Here is a tiny trained network, its code and every weight. The questions are about switching its units off for an input and a target symbol, where a switched-off unit gives its printed mean instead of its output.

import numpy as np


def w(rows, s, z=0):
    codes = np.array(rows[::2]) - 128.0
    scale = np.full(codes.shape[1], s)
    scale[-1] = z or s
    return codes * scale


def softmax(a):
    e = np.exp(a - a.max(-1, keepdims=True))
    return e / e.sum(-1, keepdims=True)


def log_softmax(a):
    a = a - a.max(-1, keepdims=True)
    return a - np.log(np.exp(a).sum(-1, keepdims=True))


def net(x, mask):
    ids = ['ΓΔΘΛΠΣΨαβεημξτω'.index(c) for c in x.split()]
    T = len(ids)
    res = E[ids] + P[:T]
    u = 0
    for l in range(3):
        r = res
        for j in range(2):
            rows = slice(2 * j, 2 * j + 2)
            q, k, v = (r @ M[l][rows].T for M in (Q, K, V))
            z = softmax(np.where(np.tri(T) > 0, q @ k.T / 2**0.5, -1e9)) @ v
            o = O[l][rows]
            res = res + np.where(mask[u + j], z, o[:, -1]) @ o[:, :-1]
        u += 2
    return log_softmax(res[-1] @ U[:, :-1].T + U[:, -1])


Q, K, V, O = {}, {}, {}, {}
E = w([
[242,160,159,135,85,124,148],'Γ',
[122,120,62,80,72,169,137],'Δ',
[129,176,68,49,60,89,112],'Θ',
[158,93,30,66,126,117,102],'Λ',
[199,144,117,114,110,70,147],'Π',
[212,146,143,143,89,116,195],'Σ',
[168,77,53,62,120,183,91],'Ψ',
[164,158,119,113,92,45,160],'α',
[128,133,124,128,122,33,190],'β',
[254,108,131,123,127,185,152],'ε',
[214,97,118,133,120,80,161],'η',
[195,74,132,169,128,58,203],'μ',
[70,100,57,97,25,218,178],'ξ',
[187,93,175,143,165,192,221],'τ',
[127,89,120,66,138,51,54],'ω',
],0.0089)
P = w([
[187,225,24,160,118,161,112],'0',
[150,120,2,234,130,124,135],'1',
[152,128,41,189,133,133,127],'2',
[168,119,61,157,121,128,144],'3',
[161,103,78,149,100,117,151],'4',
[165,94,97,123,93,120,165],'5',
[169,82,116,111,73,104,173],'6',
[168,65,128,96,59,94,174],'7',
[160,58,143,76,60,90,188],'8',
[157,46,168,65,43,84,187],'9',
[145,31,179,45,41,85,199],'10',
[150,24,206,36,38,78,208],'11',
[156,14,199,23,14,77,218],'12',
],0.0064)
Q[0] = w([
[34,141,194,198,225,60,128],'L0H1',
[1,211,212,160,214,157,17],'L0H1',
[190,16,53,32,23,139,117],'L0H2',
[43,158,135,135,195,183,16],'L0H2',
],0.0098)
K[0] = w([
[136,229,51,156,131,190,87],'L0H1',
[154,192,39,211,167,130,130],'L0H1',
[148,98,219,55,114,97,190],'L0H2',
[128,210,104,251,168,117,149],'L0H2',
],0.011)
V[0] = w([
[86,191,113,50,120,26,4],'L0H1',
[175,209,137,114,70,231,73],'L0H1',
[106,222,191,166,134,95,255],'L0H2',
[68,114,7,70,96,191,188],'L0H2',
],0.0089)
O[0] = w([
[65,191,175,229,71,194,119,63],'L0H1',
[177,157,165,22,83,212,66,135],'L0H1',
[67,233,81,54,174,130,211,72],'L0H2',
[150,116,114,111,76,1,103,254],'L0H2',
],0.0096,0.0068)
Q[1] = w([
[17,218,163,164,159,247,67],'L1H1',
[135,200,229,247,254,230,135],'L1H1',
[89,224,94,143,213,192,58],'L1H2',
[71,101,69,84,170,115,118],'L1H2',
],0.0091)
K[1] = w([
[215,207,58,187,196,114,62],'L1H1',
[129,229,3,164,144,117,36],'L1H1',
[115,10,93,132,159,115,214],'L1H2',
[127,160,141,115,20,172,230],'L1H2',
],0.0066)
V[1] = w([
[68,75,144,57,96,254,132],'L1H1',
[246,124,241,123,235,149,80],'L1H1',
[147,16,57,95,198,123,69],'L1H2',
[118,111,124,58,48,80,242],'L1H2',
],0.0062)
O[1] = w([
[91,65,112,40,95,130,1,68],'L1H1',
[120,43,140,87,64,207,252,2],'L1H1',
[46,31,70,164,122,62,132,215],'L1H2',
[140,225,124,71,116,81,184,195],'L1H2',
],0.0087,0.0057)
Q[2] = w([
[183,152,124,175,75,73,109],'L2H1',
[93,151,123,129,254,236,83],'L2H1',
[123,72,174,147,155,98,67],'L2H2',
[91,131,122,123,224,183,126],'L2H2',
],0.0091)
K[2] = w([
[167,213,116,70,98,157,169],'L2H1',
[69,2,228,166,204,93,92],'L2H1',
[131,121,253,175,136,148,81],'L2H2',
[100,103,36,204,158,103,153],'L2H2',
],0.007)
V[2] = w([
[116,175,128,254,208,193,159],'L2H1',
[206,85,96,104,123,207,155],'L2H1',
[155,89,106,126,139,43,144],'L2H2',
[239,219,167,102,160,130,121],'L2H2',
],0.0071)
O[2] = w([
[156,118,20,158,157,187,95,5],'L2H1',
[70,65,101,115,244,124,157,150],'L2H1',
[28,202,114,152,135,116,154,179],'L2H2',
[125,122,254,135,178,216,80,155],'L2H2',
],0.0067,0.019)
U = w([
[69,142,121,93,144,187,138,254],'Γ',
[128,148,157,129,89,116,133,20],'Δ',
[151,133,163,148,112,158,110,58],'Θ',
[142,81,94,161,88,113,142,49],'Λ',
[129,158,117,135,143,158,122,129],'Π',
[97,155,102,101,160,154,154,124],'Σ',
[177,55,142,164,67,134,123,120],'Ψ',
[137,187,92,146,124,164,128,190],'α',
[92,194,85,168,181,147,143,193],'β',
[108,84,156,106,172,148,134,111],'ε',
[124,140,113,139,149,153,141,128],'η',
[132,164,91,158,183,139,178,137],'μ',
[178,152,105,93,167,56,62,88],'ξ',
[113,117,94,79,158,134,186,33],'τ',
[48,100,156,253,119,164,96,202],'ω',
],0.0077,0.0072)

Each question gives the input, a string of symbols that net reads in full, and the target symbol t.
The units are the heads (2 rows each of Q, K, V and O). Each row of codes is followed by its name. A weight is (code - 128) times the scale printed after its matrix; where a second scale follows, it is the last column's (O and U).
mask holds one flag per head, layer by layer. A switched-off head (its flag False) gives its mean, the last column of its rows in O, instead of its output. The means were averaged over made-up inputs and are rounded, as every weight is.
A unit's drop is (log p(t) with every unit on - log p(t) with that unit switched off) / (log p(t) with every unit on - log p(t) with every unit switched off).
The circuit of an input: a set's keep is (log p(t) with only the set's units on - log p(t) with every unit switched off) / (log p(t) with every unit on - log p(t) with every unit switched off). Starting from all 6 units, units are removed one at a time, each time the one whose removal leaves the highest keep (on an exact tie, the one counted first), for as long as the keep stays at least 0.8.
circuit, biggest first: the units of the circuit, biggest drop first
unit that matters most: the unit with the biggest drop
heads that matter: for each layer, one digit per head in row order, 1 if its drop is at least 0.15 and else 0, layers parted by /
drop when u is switched off: that unit's drop, to one decimal
input Γ ξ Π Ψ Δ Σ ω ξ ξ Θ ε β, target ε: heads that matter -> 11 / 11 / 11
input ω ε Γ β Γ μ η Σ ξ, target ξ: heads that matter -> 11 / 10 / 01
input α β ξ Λ ξ ε Γ Ψ ξ ω β, target ω: heads that matter -> 10 / 00 / 01
input ξ Θ Ψ ξ Γ ξ ξ ω ε, target ω: heads that matter -> 11 / 00 / 00
input ξ ε Γ Γ Γ ξ ξ Ψ ξ μ ξ ε, target ξ: heads that matter -> 10 / 10 / 00
input ξ τ μ ξ Π ξ η ξ ε Θ ξ ξ μ, target ξ: circuit, biggest first -> [L1H1, L0H2]
input ω Δ ξ Θ ξ ξ ξ μ Γ ξ Δ, target ξ: circuit, biggest first -> [L1H1, L0H2]
input ξ ξ Λ β ω Ψ μ Γ ξ ξ β Ψ ξ, target Δ: circuit, biggest first -> [L2H1, L0H2, L1H2]
input ξ ξ ξ Σ ω Γ ω Γ ξ Γ Ψ Δ, target Δ: heads that matter -> 11 / 01 / 10
input ξ μ ξ β ξ ξ Γ ε ω η, target ω: circuit, biggest first -> [L0H1]
input ξ Γ α α Ψ μ Ψ μ ξ β ξ Σ, target ξ: heads that matter -> 00 / 10 / 00
input ω ω Ψ Γ, target Ψ: circuit, biggest first -> [L2H2, L0H2, L0H1, L1H2]
input Σ Γ Γ β Γ ξ ξ, target ξ: heads that matter -> 01 / 10 / 00
input Ψ Λ μ, target Λ: unit that matters most -> L2H2
input Γ Δ α ξ Ψ ξ ξ Ψ ω τ Λ ε τ, target ε: heads that matter -> 10 / 11 / 11
input Ψ ξ ω β Ψ Π Γ Ψ τ ξ, target τ: circuit, biggest first -> [L1H1, L0H2, L0H1]
input τ μ ω ξ η ε τ, target τ: heads that matter -> 10 / 10 / 00
input ξ Θ ξ β ξ Ψ Γ ξ Γ Γ, target Δ: circuit, biggest first -> [L2H1, L0H2, L0H1, L1H2]
input ξ β ξ ω η, target ω: heads that matter -> 11 / 00 / 01
input Γ ξ Δ Γ Σ Ψ Γ ε μ, target ε: unit that matters most -> L0H1
input μ ω μ ε β β Ψ Σ Γ μ α μ μ, target β: drop when L1H1 is switched off -> 0.1
input Γ ξ α α β η ε ε Λ, target ε: drop when L2H1 is switched off -> 0.4
input ξ ξ Γ ξ Θ ξ α Ψ ξ ξ Γ ω α, target ω: drop when L0H1 is switched off -> 1.0
